Follow the symbols from each start, one at a time.
Answers are names.
new walk
-10.8 -6.1 21.5 9.9 -11.8 11.3 2.0 9.6 -4.6 5.7 -16.1 -34.8 2.7 -.8 7.5 2.5 4.9 -5.6 -8.1 6.7 4.6 -.1 7.3 -4.9 -14.8 7.5 1.3 -12.9 -8.3 -9.7 at q1-0-30-1
ku -> 14.9 -16.9 14.5 20.7 -.5 7.0 2.0 11.7 -15.2 -8.1 -19.9 -12.3 1.2 -5.9 1.3 -7.3 -1.0 -3.9 -5.2 3.5 -11.5 -4.6 16.6 -4.0 -4.1 9.3 -5.2 -9.5 10.0 -23.7 at q1-1-30-1
vu -> 11.9 -18.4 -.2 22.7 -1.3 -1.1 -1.6 7.8 -22.5 -8.8 -17.2 -18.8 -1.1 3.1 5.7 -11.5 11.8 -.5 -7.2 -8.5 -8.4 -13.3 11.4 -1.3 6.9 5.9 .2 -4.0 .0 -17.4 at q0-1-30-1
ku -> 5.9 -11.2 9.5 15.1 5.2 -9.4 -5.8 5.1 -20.3 -8.6 -12.0 -20.4 -1.1 10.2 11.6 -21.0 13.2 16.2 12.2 -2.0 -2.0 -13.5 7.5 -3.7 3.8 -3.7 -9.6 -4.5 -4.0 -2.8 at q0-2-30-1
po -> 15.2 -20.1 -1.0 21.5 1.6 .5 -1.0 6.9 -22.5 -10.5 -17.3 -16.7 2.4 6.2 3.3 -12.3 11.2 2.4 -8.1 -9.0 -6.9 -15.5 9.1 -5.6 10.0 3.3 1.8 -7.7 1.0 -17.7 at q0-1-30-1
ku -> 4.5 -6.6 5.2 14.6 5.9 -7.5 -2.5 5.8 -19.8 -12.9 -11.8 -18.8 1.0 13.3 13.3 -21.8 10.7 15.8 14.1 -4.0 -2.9 -14.7 9.1 -4.9 6.5 -2.9 -7.4 -3.7 -2.2 -7.2 at q0-2-30-1
va -> 8.9 -2.4 -13.2 5.7 11.4 -19.0 -3.9 .9 -18.4 -4.1 -.2 -9.8 -8.6 15.2 6.6 -24.5 14.2 18.4 18.3 -4.6 -.4 -20.6 .1 .6 11.2 -5.9 -5.7 4.1 -4.9 9.1 at q0-2-31-1
bu -> 1.4 -3.2 -14.9 6.4 8.7 -8.7 -6.5 -11.8 -18.3 -9.4 .5 2.7 2.9 13.1 13.7 -22.3 12.1 20.3 15.6 -8.1 2.0 -5.1 -.9 -2.9 18.4 -8.2 -3.8 10.7 -10.7 9.5 at q0-2-31-2
fu -> -1.6 -7.4 6.8 11.7 6.9 2.5 -2.1 -6.4 -20.2 -10.7 -10.5 -12.9 10.5 11.1 17.0 -29.4 12.6 18.1 15.0 -5.6 .2 -6.5 11.9 -8.3 9.3 -7.1 -8.6 1.2 -12.9 -8.9 at q0-2-30-2
new walk
13.5 9.3 -4.3 -7.0 7.7 -12.7 .6 9.5 15.7 3.2 3.7 14.7 -11.8 -4.2 -19.3 18.9 -12.7 -13.2 -6.3 13.6 -2.7 -11.3 -7.3 12.9 -11.0 10.5 .6 -.3 18.0 3.6 at q2-1-32-0
po -> -1.7 16.0 3.4 -12.5 3.0 -5.7 1.2 10.5 18.0 13.3 11.1 -1.4 -14.7 -2.3 -15.7 26.2 -9.5 -15.7 -7.2 10.2 5.5 -6.5 -16.1 14.8 -15.9 8.3 9.8 -3.7 5.8 11.8 at q2-0-32-0
ku -> 10.9 11.9 -5.6 -4.9 8.7 -13.1 1.7 6.3 14.6 3.1 6.4 15.2 -16.6 -4.3 -21.8 16.7 -17.7 -12.8 -6.9 10.5 -5.4 -12.3 -7.2 10.2 -7.7 6.8 2.9 -1.0 19.8 4.9 at q2-1-32-0
fu -> 11.7 8.6 8.4 4.7 4.8 -6.9 4.6 14.7 11.3 -1.6 -3.2 5.1 -8.7 -9.8 -20.0 14.3 -19.3 -13.6 -4.4 18.7 -8.9 -9.1 4.1 9.2 -17.1 7.5 -5.0 -9.4 20.2 -3.7 at q2-1-31-0
fu -> 14.6 .5 22.4 9.2 .7 .9 1.8 18.5 .5 -4.5 -10.8 -8.6 -3.7 -10.4 -9.9 3.6 -12.2 -12.2 1.2 14.3 -8.3 -4.2 11.1 .5 -23.3 10.6 -6.2 -12.1 19.5 -13.5 at q2-1-30-0
po -> -.7 2.3 24.7 3.0 -6.5 5.8 4.5 15.5 8.4 9.2 -10.1 -21.6 -5.1 -6.9 -2.3 6.9 -9.1 -11.9 -2.1 17.2 2.4 .1 2.6 1.4 -27.0 9.6 -3.0 -16.2 8.8 -9.3 at q2-0-30-0
bu -> -8.5 -1.2 29.3 1.2 -11.5 12.4 4.5 11.6 9.2 7.5 -7.1 -20.7 2.2 -10.1 -2.4 5.7 -6.8 -10.7 -4.5 16.1 1.3 6.3 5.1 -2.1 -26.8 11.1 -5.1 -14.8 4.2 -12.9 at q2-0-30-1
ku -> 6.5 -2.7 24.8 7.9 -4.7 11.6 4.5 13.0 .8 -4.5 -13.4 1.2 4.2 -12.6 -8.0 2.1 -16.0 -9.9 -3.3 12.7 -11.2 5.1 11.6 -6.0 -15.4 10.5 -9.0 -14.6 16.5 -17.5 at q2-1-30-1
ku -> -.8 6.7 31.1 2.0 3.3 1.5 1.7 8.3 2.8 -9.8 -5.9 -.6 4.9 .3 .0 -9.3 -14.2 9.6 17.2 16.6 -6.5 1.8 12.6 -3.4 -22.9 1.2 -19.4 -14.8 15.6 -8.5 at q2-2-30-1
new walk
-6.2 9.4 1.3 -6.7 10.9 -6.0 -5.8 -9.4 -1.5 -11.4 11.1 17.9 8.6 6.2 9.9 -23.7 -3.7 25.0 27.3 4.4 .7 6.6 5.3 -7.2 2.3 -10.0 -17.4 7.6 -1.5 10.6 at q1-2-31-2
va -> -1.8 13.2 -16.8 -13.2 8.1 -13.4 -4.6 -12.5 5.1 -1.2 19.2 26.3 -2.0 4.5 -.2 .0 -.4 9.6 15.7 -1.4 .4 2.5 -11.1 4.3 6.7 -8.6 -2.9 11.2 -.5 21.2 at q1-2-32-2
vu -> -.3 1.2 -24.9 -5.3 13.1 -12.2 -5.7 -9.5 -8.6 -3.1 10.8 13.8 -1.9 14.8 5.3 -8.5 10.9 13.3 11.3 -12.1 3.8 -7.7 -9.0 2.3 20.1 -9.9 3.5 15.0 -10.4 15.4 at q0-2-32-2
po -> 9.3 -5.4 -34.0 .0 3.6 -7.9 -3.2 -9.7 -5.8 -.2 6.3 12.0 -1.1 3.4 -1.5 1.4 7.7 -2.8 -10.4 -18.8 .2 -5.6 -8.2 4.9 29.6 -4.2 12.5 15.9 -8.2 5.2 at q0-1-32-2
po -> -7.5 -1.2 -26.5 -5.8 -5.8 -2.8 -2.5 -10.1 -2.3 12.7 11.3 -2.5 -3.4 8.6 8.5 7.0 17.3 -1.1 -14.6 -13.6 8.6 -2.8 -13.2 3.7 19.3 -4.1 14.3 11.9 -17.9 13.9 at q0-0-32-2
ku -> 10.1 -6.0 -30.6 1.3 1.4 -6.5 -4.1 -9.1 -4.6 .2 5.7 15.2 -3.4 5.0 -1.6 2.7 10.3 -2.7 -13.8 -19.9 -.3 -4.6 -10.7 3.2 28.7 -5.7 9.9 15.5 -8.4 9.6 at q0-1-32-2
fu -> 10.2 -16.8 -19.6 11.3 -1.3 .0 -2.3 -9.2 -19.4 -6.6 -5.6 1.8 4.3 1.5 3.5 -8.2 13.5 .8 -12.5 -20.4 -5.4 -8.2 2.4 -1.8 26.7 -4.7 10.4 7.5 -8.0 -9.9 at q0-1-31-2
ku -> -.3 -3.5 -10.9 .7 11.5 -10.7 -6.3 -9.2 -15.9 -9.0 .4 -.7 3.2 12.5 14.8 -23.4 17.2 20.1 14.7 -14.1 2.1 -9.9 2.8 -3.6 17.4 -11.6 -.9 8.9 -13.1 9.6 at q0-2-31-2
va -> 2.2 2.4 -26.5 -1.8 9.6 -14.3 -5.9 -9.6 -5.3 -3.3 12.0 12.5 -4.9 13.0 6.9 -8.8 10.7 17.6 12.3 -11.9 7.3 -6.5 -10.1 2.5 19.6 -11.8 2.7 15.2 -7.6 17.4 at q0-2-32-2
new walk
16.9 -6.8 11.7 20.0 3.0 -1.7 3.9 16.9 -8.5 -8.2 -19.3 -18.6 -7.4 -3.5 -7.6 -3.5 -5.9 -7.3 -3.1 8.4 -10.3 -15.1 12.2 2.4 -7.4 12.0 -4.3 -13.1 11.3 -18.5 at q1-1-30-0
ku -> 7.5 1.5 20.3 11.8 9.2 -9.0 1.8 12.8 -11.2 -6.3 -10.1 -20.2 -5.4 6.4 .4 -13.5 1.2 7.6 18.3 11.9 -3.2 -18.0 9.0 .7 -13.3 4.2 -14.2 -11.7 7.7 -4.6 at q1-2-30-0
vu -> 7.0 -4.0 9.5 13.9 11.4 -13.2 -.3 10.6 -21.6 -6.7 -12.0 -24.7 -5.7 11.2 6.7 -19.3 9.9 10.3 11.5 4.3 -1.3 -22.8 4.9 2.0 -1.0 -.1 -7.9 -6.9 -2.0 -1.2 at q0-2-30-0
va -> 10.5 2.2 -5.5 11.3 15.3 -19.2 -1.5 9.2 -15.8 -7.3 -4.7 -16.3 -10.6 14.7 2.4 -13.4 12.1 9.3 11.3 -.9 .6 -27.7 -2.0 8.7 5.5 .1 -2.2 -3.2 .0 8.1 at q0-2-31-0
va -> 9.3 6.9 -18.9 .3 17.1 -28.1 -4.9 3.9 -6.7 -1.3 4.7 -5.4 -14.7 15.3 -2.5 -2.3 8.5 7.1 10.0 -4.0 2.4 -24.2 -11.4 12.7 9.4 .1 3.7 6.4 2.0 15.3 at q0-2-32-0
fu -> 9.6 1.9 -9.2 9.3 14.4 -19.0 -4.5 7.6 -17.3 -5.9 -4.2 -16.2 -13.7 13.6 -1.6 -12.6 11.2 10.5 11.5 1.2 -.5 -26.7 -3.7 5.2 3.1 1.2 .3 -2.2 -.3 7.0 at q0-2-31-0
fu -> 8.6 -5.6 6.4 17.2 9.1 -16.5 -2.2 8.2 -24.3 -7.2 -15.7 -24.7 -1.9 11.0 8.1 -18.4 11.1 8.4 12.8 4.1 -1.2 -22.2 7.7 1.6 .0 1.3 -5.8 -5.5 .6 -3.3 at q0-2-30-0
bu -> 3.0 -9.4 7.2 14.2 6.4 -5.5 -4.0 4.4 -21.3 -9.5 -13.2 -15.8 .6 11.0 10.0 -26.1 11.7 17.0 12.6 -2.2 -1.4 -15.2 10.3 -5.2 2.2 -2.5 -6.5 -4.7 -3.4 -6.6 at q0-2-30-1
bu -> .7 -7.2 3.1 15.4 3.0 2.3 -5.1 -1.6 -21.2 -10.3 -11.9 -11.0 8.2 10.4 19.3 -24.4 10.4 18.8 12.0 -4.9 2.8 -6.1 10.8 -8.4 11.4 -6.6 -11.3 .9 -11.9 -9.2 at q0-2-30-2

Each point has one place in each of these: a chain of 3, a chain of 3, a chain of 3 and a chain of 4.
